B:
1: [-102  -12  105   20   52  -23  235   -2 -244  -42  107  -22  110  144
 -261   36   19  -30  -16   80  -56  -18  120  116   80  -19   34   61
  -95 -137 -171 -146   -1  127   51    4]
2: [-145  102   -9  -89   70  -55  364 -106 -206  240   52   24 -311   30
 -188   73  -87   50   -3 -157  -42  150  318  139   64   21   87  -69
  -45  -79  -78   64 -158   26   59 -111]
3: [  16  136   63  217  -40  -69  201   31 -125   64  -61   64  122  462
   21  -17 -265   58  -97  112   49   46   29  237  118 -159   80   43
 -197  -41  -44  -19   56  110   51 -115]
4: [-266  -78  202  -79  -42  180 -100  -85 -145  -24   10   -6  107  236
  -71  -59   85  -82  -16  -40  126   64  176  -72   39 -201  249  159
   75 -194 -195  -94   34  181   -9  -51]
5: [  66   64   28   34  136 -136 -109 -153 -253  -50  -49  -56   -4   42
   -7  222 -262 -144 -293  193  -42  205 -142  486  226 -148   51 -300
   44 -101 -129  -57    4  -23  -80 -299]
6: [ 163  150   30   26  134  -78  -10   28   86   43 -212   -9  -11  -76
    3  -75   77   -7   94  387    5 -169   39  162   70   24   57 -313
  -34  154 -118   63  -82 -187  -11   33]
7: [  35  190 -234  106  -25 -165 -264  -19  118  231  -83  181 -141  -47
   98 -164  -96  236   74  242   51  -63   -2  -11  -99   24  110 -312
  -75   62    0   15   22 -274 -116  -50]
8: [ 162  -64 -220  164  -98 -136   70   95 -148 -127  350  141  471   24
 -164  123  -40   30 -146  193 -222  -36 -213   58   43  -10 -204   74
 -217  -90   49 -459  -32  234 -196  108]
9: [-109   61  103  -31  151    2  207 -112 -197   79  -16  -74 -170   38
 -249  158  -17  -16  -84 -143  -30   73  108  107  201 -118  149 -163
   19 -118 -156   47  -77  -23   86 -222]
10: [-135   18  140 -437  387   38  305 -114  -44  287    8  -68 -389 -474
 -343  133  475  -80  144 -105  -21  -48  420 -147  -17  202   54 -150
  219   18  -15   60 -331  125   15   83]
11: [ -23   66  -99  145 -170   42 -132   83  141   86    6  170  179  185
   32 -203   54  187  118  104   53 -148   30 -245  -59 -118  137   20
 -136    5  -28  -99   20  -36  -79   72]
12: [ -45  103  -39  -36   10   45  233   85  171  316   28  174  -37   64
  -76 -127  229  191  192  -66   53 -161  262 -344 -110   32   69  108
  -93   74  129  -21 -159  158  -24  161]
13: [  83   31 -188 -249  290 -122  293  -50  -17  255  226   48 -219 -593
 -390  261  344   62   22 -110 -223  -69  116 -172   10  224 -142 -256
   56   36  129 -145 -343   63 -112   53]
14: [-104   99  -17 -267  309 -209  315  -28 -122  352  111   86 -315 -298
 -261  -32  227   66  175  213  -13  -54  408   41 -233  413 -103  -39
    4   14   70  -68 -174  162  -22  229]
15: [  95  -27   -1 -173   42  104 -153   49  217   98    8  124  223 -161
  100  -58  356  -69   78  219   42 -122   89 -222  -91   -6    7   41
   94  116  112 -185 -204  250 -232  239]
16: [ 147   39   89  225 -163   58 -170   10  -57 -232 -173  -17  369  391
  222  -24 -262 -139 -170  315   23   54 -163  367  261 -350  138 -108
  -87    5 -215  -62   51  -42  -66 -142]
17: [  30   71    8  195  -52  -10  -75   18  -21   10  -19   85  218  321
   26   12 -125   65 -119   76   42  -13 -127   36  113 -231  117  -16
 -107  -62  -23 -106   72   72  -51 -138]
18: [ 187   50   48  175   43  -90 -309   85   35 -174 -107   30  420  133
   74  -89   17  -45  -40  579   38 -197 -236  168   42  -77   12 -146
  -81   45 -104 -200  128  -15 -118   61]
19: [   2   84   41    9  133  -98  228  -75 -212   50    3  -39  -84   40
 -170  138 -107  -36 -102   62  -65   78   72  276  162  -32   35 -161
  -52  -64 -115  -15  -73    8   32 -141]
20: [ 112  101  -32  176  -54 -127  137   -9 -206  -98  -51  -14   93  194
  -12   28 -298  -52 -105  282  -97   73  -14  471  197  -94    6 -195
 -169  -11 -209  -36  -17 -126    5 -109]
21: [  25   28  -86   64 -100   29  229   -9  -76   71  127   91  101  148
  -61  115  -89   28 -106 -149  -98   99   50   28  149 -176   34   29
 -114  -52    7 -116 -151  144  -60  -84]
22: [ -13   55    5   62  -38   47 -325  -44   74   59  -91   97  137  160
  145  -45  -30   28  -82  119  113   12  -84  -39   39 -222  190  -91
   32  -31  -22  -75   43   20 -130 -119]
23: [ -86  116  -73  -87   60 -124  -25  -69  -83  156  -60   47 -258 -144
  -52 -147   -6   54  138  277   13   -6  264  171  -86  151   89 -243
   -1   12 -173   42  -68 -214  -29   46]
24: [ -43   88   44  -17   87  -53  190  -71 -159  103  -27   -7 -114   79
 -102   68  -91  -19  -60   34  -16   83  144  209  111  -45   78 -116
  -40  -49  -99   20  -80   17   31 -115]
25: [ -17  111  122  126   41   -6   26   93   44   21 -144   16  118  205
  -90 -194  109   89  165  294   84 -247   87  -49    2  -25  137  -55
 -123   33 -155    1   69  -80   75   82]
26: [  97  125  121  131   -7   46  155   60   48    7 -191   -9  118  267
   33  -70  -26   -7   43  177   39 -109   66  119  164 -162  126  -88
 -115   87 -126   65  -55  -34   58  -27]
27: [ -61   96  264  -19  299  -44  -49  -10  -26  114 -160  -23   31  144
 -113  -16  162   -4    4  243  165 -149   40   -2   -1  -12  128  -58
   51  -29  -24  -11   92  148   51  -42]
28: [ -41   70   -3    6   33  -64  265  -70 -209  118   71   39  -61  144
  -94  117 -164   -9 -119  -42  -46  163  136  226  106  -66   29  -19
  -77  -85  -35  -44  -92  136   -3 -115]
29: [  67   56  -34  -32   62    8  183   12   44  184   67  105   68   31
  -55  107   94   41  -53  -70  -28  -11   61  -98   50  -70   -1   20
  -40   27  143 -106 -174  240  -90    3]
30: [  82  -32 -152   10 -203   40 -226   20   46  -19   94  174  311   64
  215  -79  -31  -46  -49  245  -11   65   -8   45  -37 -115    6   50
  -37   19   13 -248  -95  154 -270  123]
31: [ -11   78 -236  122 -243  -79 -231  -20  -12   97   52  219   76  168
  218 -159 -250  119  -34  206   21  121   35  118  -74  -90   82  -57
 -116  -31  -33 -125   18  -62 -191  -10]
32: [ 114  120   47  149   26   46  138    7   37   55 -112    3   92  221
  -28  113  -68   35 -110  -71  -15  -26  -83   32  257 -275  129 -148
  -86   34  -19   43  -79    3   27 -209]
33: [ 113  143  -41   96  104 -129   89  -62  -99   61  -88   -9  -82    9
  -70  125 -164   20 -118  117  -75   41  -53  276  198  -90   51 -329
  -66   15  -93   35  -71 -147   -1 -207]
34: [-138   20   63   57  -59   39  107  -82 -205   57   60   39   42  321
  -50   74 -179   -1 -149 -124   35  173   91  113  122 -213  145   84
  -54 -169  -83  -70    7  163   -4 -186]
35: [  81   57 -119  131 -171   32  129   62   37   65   73  146  210  206
   45  -17  -71   77  -28   -2  -50    5   18  -31   75 -165   30   56
 -163   23   31 -129 -110  113  -97   18]
36: [ 185   86   62 -218   93   72 -185  -28  241  130 -253   57   26 -157
  322  -80  190 -170   55  383  107  -23  158  115   -9  -27   71 -177
  164  252   44   37 -258   92 -205  144]
37: [  94   85  -92   -7  -31   28  119  -63   16  136  -10   70  -44    9
   47  122  -81   -2 -109  -78  -62  122   49   94  162 -164   66 -149
  -19   44   22    2 -216   34 -100 -126]
38: [-137  105   49  -68   56  -11  343  -53 -140  208  -14   17 -244   81
 -158  -31  -16   53   83  -61    6   53  342   88   40   21  118  -36
  -61  -34 -117   86 -130    3   87  -33]
39: [   9   50  -99  -38  -30    4 -105 -109  -38  116    9   86  -40  -10
   81   84  -99  -11 -134  -14   -8  161   16   96   95 -155  108 -158
   43  -26   -7  -54 -120   21 -148 -148]
40: [-148  105   57    8   22   17 -477 -101   62  128 -206   76  -75  134
  159 -181  -24   67   17  222  227   -6   34  -25  -63 -146  299 -184
  102  -50 -119   49  132 -142  -79 -139]
41: [ -86  129  122  254 -100   38  275  105  -35   83  -74   79  140  564
  -72 -163 -105  167   84    9   99 -127  138  -45   66 -168  170  160
 -252  -45  -92   26   97   70  145  -28]
42: [  47   -4 -205  -45  119 -225  146   86  -66  207  371  232  182 -160
 -228   54  181  147    6  176 -113 -100   27 -159 -235  272 -246  145
 -143  -55  258 -415  -76  379 -199  256]
43: [-210  -30  -35 -149 -146  124   66   38   43  178  121  157    8   16
  -47 -257  247   89  257   25   63  -73  402 -294 -207   66  111  221
  -31  -30  -54 -118 -129  143  -84  281]
44: [  59   46  -91  -88  111  -68  114 -111 -117  110   78   18 -104 -169
 -110  226  -39  -43 -157  -49 -118  145   18  165  154  -56    2 -223
   33  -27    0  -70 -197   39  -97 -152]
45: [  50   98  -91 -178  209 -129  124   53  121  277   44  129 -115 -330
 -145  -90  341  109  216  255  -20 -215  237 -170 -203  291  -82 -106
  -10  129  107  -93 -191   61 -102  269]
46: [-196  -74  -38   27  -77   54 -390    0    7   11  153  146  242   67
 -101 -131  188  129   39   80   90 -108  -45 -360 -137  -95  158   95
   14 -186  -53 -281  136   92 -147   46]
47: [  39  112   31  100  101  -97  304  -77 -228   71   10  -23  -55  195
 -138  223 -237   -9 -209  -71  -76  149   -5  306  248 -144   38 -133
 -101  -76  -56   -7  -64   64   51 -263]
48: [ 234   73 -145 -225  128   37  366  -10  155  230   42   53 -132 -416
  -86  201  267  -42   28 -110 -185  -14  180  -72  131   36  -87 -210
   38  210  149  -11 -491   96 -134   84]
49: [ -71  -18 -111  -26 -217  140   65  -35   -7   87  119  123   68  102
   34   -9  -11   23  -23 -180  -36  127  158 -107   70 -197  122   83
  -36  -56  -36 -102 -181  108 -123  -15]
50: [   1   17  -94   72  -12 -143  -43   67  -97  -15  138  108  200   -1
 -138 -119   52   77   78  367  -49 -136   25   35 -111  127  -55  -13
 -141  -50  -81 -256   47   25  -94  177]
51: [ 139   58   16 -122   79   21   37  -87  -20   -3 -138  -60  -64 -182
   37   87   23 -167  -45  189  -71   69   95  284  194  -77   63 -309
   85   97 -152   41 -239 -106  -85  -57]
52: [ 196   -2  -51  -26   21    2   47  114  129   49   97  146  362  -24
   39    9  212  -32    2  247  -43 -133  -14  -97  -37    5 -120   99
  -69  110  168 -272 -163  330 -202  243]
53: [ 246  153  -87  368 -232  -78 -244  134  113 -141 -203  117  398  387
  299 -249 -267   62   11  573   41 -146 -184  274   77 -185   68 -161
 -243  131 -143  -71  123 -197  -91   32]
54: [  35   91  -88   29  -67  -44  -94   41   61   81  -60  119   47   18
   78 -207   22   63  132  336   29  -91  133   46  -79   38   60 -103
  -77   74  -87  -54  -48  -92  -98  138]
55: [  47   35  122 -274  472  -98  526  -25 -135  158  100 -107 -187 -436
 -510  270  418  -74   58    3 -167 -149  209   -9   88  254 -126 -169
   61   28   18  -63 -298  173   64   86]
56: [ -52    0 -146 -129  118 -100  249   23  -49  256  301  163   -9 -203
 -286   83  249  134   55  -68 -104  -67  165 -247 -141  184 -111   99
  -64  -57  173 -260 -168  282 -114  168]
57: [  54   73  -99   70 -263  125  160  105  168  132   -7  190  175  251
  178 -190    9   81  122   35   22  -39  218 -118  -16 -136   76  150
 -167  117   35  -47 -182  124  -97  169]
58: [-131  101 -102 -154  227 -139 -214  -49   92  357   47  167 -217 -276
 -133  -88  270  199  132  135  100 -129  136 -296 -266  211   70 -148
   84  -23  123  -92  -14   14 -130   75]
59: [  11   49   52   62  208  -87  -17   81   43  136   82  116  212   69
 -201   25  229  138    7  144   52 -231  -92 -258  -80   32   -3   50
  -70  -44  141 -222   72  247  -47   58]
60: [ -15   93  -90  -13   71 -206 -115  -37 -136   72   -1   69  -75  -95
  -36 -119  -70   35   54  433   -3  -16  104  265  -97  164    1 -214
  -53  -16 -140  -91   24 -135  -84   65]
61: [  85  140 -124  463 -270  -80  -70  127    2  -69  -27  154  349  543
   78 -166 -332  223  -40  210   10 -106 -195   83   98 -248  106  -21
 -336  -37 -101 -114  198 -123   -8  -99]
62: [-101   61  109  -65  105  -37  108  -66 -166   93  -40   -6  -90   93
  -85    3  -27  -41  -17  115   45   60  192  176   37   -9  105  -45
    4  -69 -121   -3  -36   69   19  -49]
63: [  86   95 -149 -321  242 -159  -75  -78   73  270  -18   89 -278 -565
   -9  -21  250  -31  125  351  -41  -33  240   83 -164  306  -70 -330
  144  154   54  -36 -269  -55 -207  188]
64: [ 114   90   80 -169  185    7   75   30  153  168 -129   42   -5 -161
   31  -53  277  -58  126  290   41 -146  188  -12  -35   92    6 -107
   59  179   54   -3 -210  119  -85  183]
65: [  25  -18  -62   23   10  -85 -116  -94 -222  -59  115   31  131   22
  -34  149 -159  -84 -225  150  -75  161 -107  279  116 -111    5 -121
   -7 -130  -81 -208  -13   81 -145 -140]
66: [  81   62   -2 -142  -92  143  -54   -8  179   79 -184   53   -9  -78
  225 -160  133 -102  136  217   45  -13  256   54   30  -79  134 -130
   66  182 -104   71 -263  -62 -128  136]
67: [-310   24  176 -136  139   41  101 -118 -199  155  -12  -37 -237   67
 -246  -21  102   19   59  -94   97   38  304  -43    1  -20  229   -6
   73 -177 -190   48    3   37   98 -103]
68: [ 102   51 -175  267  -94 -139  194  165  -40   16  227  175  350  203
 -191  -34  -26  214   12  141 -124 -186 -104 -104  -18    7 -111   90
 -320  -38   59 -293   37  120  -53  115]
69: [  57  -33   21 -211   48   20 -395 -146  -56  -68  -98   -2   63 -195
  220   26    8 -267 -123  404   41  169   29  334   46  -66   78 -225
  216   20 -137 -111 -126   31 -251   -8]
70: [  54  130   57   57  128  -22  174  -88  -94   75 -122  -62 -134   64
 -124  171 -107   -7 -120  -71  -48   56   -5  188  279 -184  139 -297
  -19   -7 -119  108 -101 -121   65 -283]
71: [ 111   71  212  144  228  -70  282   43 -143   -9   -7  -33  264  307
 -190  216  -20  -46 -194   86  -11  -72 -137  154  208 -137  -20   39
 -117  -53   48 -131   27  319   64 -129]
72: [  -7   20   46   29   63  -73  139  -68 -263  -42   60  -27   68  109
 -131  134 -143  -87 -154  103  -68  119   21  311  158  -82   16  -71
  -55 -111 -135 -116  -33   85  -14 -122]

[ -77  147  -49  115  -68  -99  -98  -88 -215  -31  113   40  -41 -169
  211 -101  -95 -151  104  -30   39   45  144 -130  -34  181 -292  -71
 -137]	28
[-305  -32  220 -187  112  248   38 -162 -264 -242  -45  345 -458  -85
   55  -49  303   25   93  -24   84 -219 -142  274  286 -398 -266 -251
   63]	41
[ -56   39  -85  331  -61  -64   18   66  -69  187  141 -128 -186 -224
  285  -64  -68 -238   26  204  -44 -140   78 -112  -98  166 -384    8
 -142]	47
[ 331  -71   51   76  104 -152   69  137   40  183   12 -140    8  269
  -13 -162  -13   23 -102  221  -81  -18  -70    6  -53  290   44   55
  -32]	31
[-226   37 -102   47   64   23   72  -61 -157   -7  161   81   -8 -381
  205 -176 -178 -111  209 -130  118 -162  165 -284 -169  -33 -209 -104
  112]	19
[ -20   97  244 -324  369 -130  -67 -257 -163 -303 -295  397 -186  253
 -172   66   87  164  -65 -155  -51  179 -163  316  202    7  131  -26
   23]	43
[ 321 -296  -89  414   22 -401   29  301   21  313   83 -139   78   59
  118  -49 -147 -154 -162  439 -337 -102   25   57 -121  522  -57  113
  -80]	39
[-377   30  -38  -22  156  180   72  -98  -74   81  218   -6    2 -452
  109 -108 -292    9  258 -179  290 -200  163 -366 -311  -84  -65   32
  320]	20
[  -5  -93   91   48  -97  -29 -183    9 -195   27  142  114 -199  190
   85 -149  -32  -36   42  123   38  -88  235    9  161  194 -100 -209
   39]	29
[ 162   -1  202 -107 -239  270   26   53 -244   30  233 -233  -14   69
   43 -261  306   88   86  180  235  -18 -233   79   44  -41 -256  -65
  -77]	61
[  52   37  262  255  424 -222 -212   92  219  404 -116    9  -95  316
  -26  289   27  111 -394  125 -269   -7 -178  393  182  220   62  320
  124]	66
[ 168    9   42   30   -1  111   50  103   51  250  187 -257  -81  193
   61 -265  -74   18   50  132  181 -130  102 -251 -124  174  -26  -30
   65]	13
[-338  -47  173   -8  193  187  -64  -46  -83   75   91  219 -260 -100
   89    7   87   66   25  -72   77 -273   13  113  170 -259 -139 -103
  275]	26
[ -71  320  -92   40  -79 -148 -110 -191 -267 -110  129  -20  211 -318
  212 -110 -181 -118  166 -215  124  245  103 -253 -176  232 -293   39
 -186]	72
[  70   77  257  -38  282  101  183   17    5   78 -103  -91  -40  -73
  -20   76  368  124 -160   86  -54  -13 -616  400   18 -211 -183  256
  -21]	25
[-259 -110  145 -191   49  179 -180 -131 -178  -85  110  321 -440  246
  -18 -188 -125   69  178  -38  240 -235  436 -130  202  -19   73 -374
  296]	35
[  88 -329  347  199   69 -118 -180  157  -71  262   22 -156  -92  153
 -159  315   79  151 -262  565 -167   37 -311  598    1  405   55  405
   91]	57
[   5   63  -51  139 -167  156    1  125 -100  225  370 -166  117 -138
  276 -344   18  -88  136  -53  169 -217  135 -309  -18  -42 -315 -184
   54]	33
[-102  195   21  105 -250  -19 -151 -118 -361  -88  186  -67   59 -318
  230  -49   31 -136  130    4  115  170  -21    0  -46  164 -457   23
 -235]	71
[-333   73    8   24  292  -77 -147 -152  -39    6    1  333 -223  -59
  102    8 -269  -42   69 -219   34 -143  348 -154   54   26    5 -125
  228]	16
[-153  -46   46   24  -56  -25 -188  -87 -210  -46  105  173 -302   93
   84 -104 -164  -72  123   79  106  -86  354  -96   81  210  -87 -215
   53]	21
[ 188  363  148 -316   12   97   54 -201 -204 -141   64 -255  365  -83
  -62 -168   80  182  125 -213  310  400 -345  -94 -258  103  -75  232
 -131]	50
[ 167 -151  -56  -13   -5 -204  -46   88 -183  -70   83  317    6  227
  117 -347    5  -74   43  -53 -145 -158  251  -79  264   81  -53 -427
   35]	22
[-125  212  -72 -172  324 -452  -94 -348 -305 -530 -346  741 -169   -9
   92  -18 -101 -146   52 -376 -252  181  173   78  263   56  -93 -308
 -187]	4
[  26  -60  198 -235  215  245  139   31    7  103  110  -63   41   82
  -96 -197   91  241   60  -60  221 -158 -178  -35  -64 -170  118   14
  307]	45
[ 417 -426  228  120   58 -139  192  293  -53  204   -5 -267   98  102
 -154   56  250  116 -219  617 -242  -35 -577  533 -112  285   30  338
  -22]	11
[ 303 -208  105   30  -14 -141  150   85 -129   56   14 -309   81  -26
 -122   -7  -43   59  -16  463  -15  145 -316  168 -344  456   31  330
 -113]	56
[  93  -98   63 -273  -47  105  128  -44 -283 -226   78  143  -46   41
    2 -346  126   53  198  -19  151  -83  -36  -51   47  -91  -78 -286
   23]	59
[ 295  135  152 -185  100   15  122 -109  -22    2  -80 -337  -85  214
 -169  -89  -64  123   30  228  225  260 -216  -53 -331  381  104  275
 -147]	42
[ 647  -21   44    3  157 -130  326  246   92  139  -89 -147   61  407
   47 -369  375    0 -187  188 -225  -86 -408  125  122    6 -102  -92
 -216]	58
[ 135   -2   76   65  342  -56  345   62   97  179  -76 -318  191 -335
  -38   96   33   73  -81  181  -52   30 -577  142 -431   82  -46  512
   11]	14
[  41   98  251  -77   27  -48 -289 -112 -132   68   69  -99   21  246
 -123   73 -113  178  -45   78  158  256   28  113  -32  398  103  203
   57]	52
[-181  -22  120   62  365 -122 -292   31   99  247   70  357  -43  283
   45  -16 -185  104 -130 -261  -77 -219  362  -39  294   20  182 -168
  432]	36
